Here is a tiny trained network, its code and every weight. The questions are about switching its units off for an input and a class, where a switched-off unit gives its printed mean instead of its output.

import numpy as np


def w(rows, s, z=0):
    codes = np.array(rows[::2]) - 128.0
    scale = np.full(codes.shape[1], s)
    scale[-1] = z or s
    return codes * scale


def f(y):
    return y / 2 * (1 + np.tanh(0.7978845608 * (y + 0.044715 * y**3)))


def log_softmax(a):
    a = a - a.max(-1, keepdims=True)
    return a - np.log(np.exp(a).sum(-1, keepdims=True))


def net(x, mask):
    res = np.array(x, float).reshape(1, 5) / 4 @ E
    y = f(res @ A[0][:, :-1].T + A[0][:, -1])
    res = res + np.where(mask, y, B[0][:, -1]) @ B[0][:, :-1]
    return log_softmax(res[-1] @ U[:, :-1].T + U[:, -1])


A, B = {}, {}
E = w([
[218,203,115,150,120,243,71,139],'x0',
[81,100,93,104,125,181,15,222],'x1',
[152,226,85,163,190,121,131,253],'x2',
[114,80,247,139,144,151,180,178],'x3',
[148,97,161,239,94,68,64,167],'x4',
],0.0067)
A[0] = w([
[129,146,39,105,118,165,51,128,97],'n1',
[184,192,77,181,130,133,141,127,132],'n2',
[130,65,229,178,119,145,70,182,165],'n3',
[86,131,89,27,139,210,134,185,58],'n4',
[120,151,121,151,150,128,112,245,45],'n5',
[170,150,78,187,113,149,38,112,93],'n6',
[208,216,123,118,142,180,202,65,253],'n7',
],0.011,0.0027)
B[0] = w([
[191,134,38,77,168,144,140,93,213],'n1',
[152,149,123,109,137,227,55,211,211],'n2',
[100,174,244,208,108,110,154,206,239],'n3',
[200,186,1,137,161,137,74,139,214],'n4',
[121,71,201,138,81,135,151,50,219],'n5',
[118,128,44,46,165,126,176,69,213],'n6',
[68,82,253,206,85,89,111,185,255],'n7',
],0.0086,0.0084)
U = w([
[110,176,194,229,105,115,86,192,178],'0',
[80,69,127,100,107,74,182,2,171],'1',
[172,218,23,101,162,141,52,131,1],'2',
],0.0074,0.0027)

Each question gives the input, the list of numbers given to net, and the class t.
The units are the neurons (one row each of A and B). Each row of codes is followed by its name. A weight is (code - 128) times the scale printed after its matrix; where a second scale follows, it is the last column's (A, B and U).
mask holds one flag per neuron, in row order. A switched-off neuron (its flag False) gives its mean, the last column of its row in B, instead of its output. The means were averaged over made-up inputs and are rounded, as every weight is.
A unit's drop is (log p(t) with every unit on - log p(t) with that unit switched off) / (log p(t) with every unit on - log p(t) with every unit switched off).
The circuit of an input: a set's keep is (log p(t) with only the set's units on - log p(t) with every unit switched off) / (log p(t) with every unit on - log p(t) with every unit switched off). Starting from all 7 units, units are removed one at a time, each time the one whose removal leaves the highest keep (on an exact tie, the one counted first), for as long as the keep stays at least 0.8.
units of the circuit, in order: the units of the circuit, biggest drop first
unit that matters most: the unit with the biggest drop
top k neurons: the k neurons with the biggest drops, biggest first
drop of u: that unit's drop, to one decimal
input [3,4,-3,4,-4], class 2: units of the circuit, in order => (n4)
input [-2,-8,-2,-7,1], class 0: units of the circuit, in order => (n7; n6)
input [1,5,5,-2,6], class 2: top 3 neurons => (n6; n7; n1)
input [-4,0,-1,-6,5], class 2: top 3 neurons => (n5; n7; n3)
input [-8,0,6,-6,2], class 1: units of the circuit, in order => (n3; n4)
input [0,2,-4,-4,3], class 1: top 3 neurons => (n4; n2; n6)
input [-4,-3,0,-8,5], class 2: top 2 neurons => (n7; n5)
input [2,-7,-3,-1,-5], class 0: top 2 neurons => (n7; n6)
input [0,5,-2,-4,6], class 2: top 4 neurons => (n7; n1; n6; n5)
input [7,-3,-6,-5,4], class 1: top 3 neurons => (n6; n4; n7)
input [1,-2,-1,0,-6], class 0: top 4 neurons => (n7; n6; n1; n5)
input [-1,2,-4,0,-6], class 2: top 2 neurons => (n4; n5)
input [-4,-6,7,-8,-1], class 0: top 2 neurons => (n7; n4)
input [-3,4,-5,1,-7], class 2: unit that matters most => n4
input [-8,7,5,-6,4], class 1: drop of n4 => 0.1
input [3,-5,0,-3,-4], class 0: drop of n7 => 0.6
input [-5,2,5,-7,5], class 2: drop of n2 => 0.1
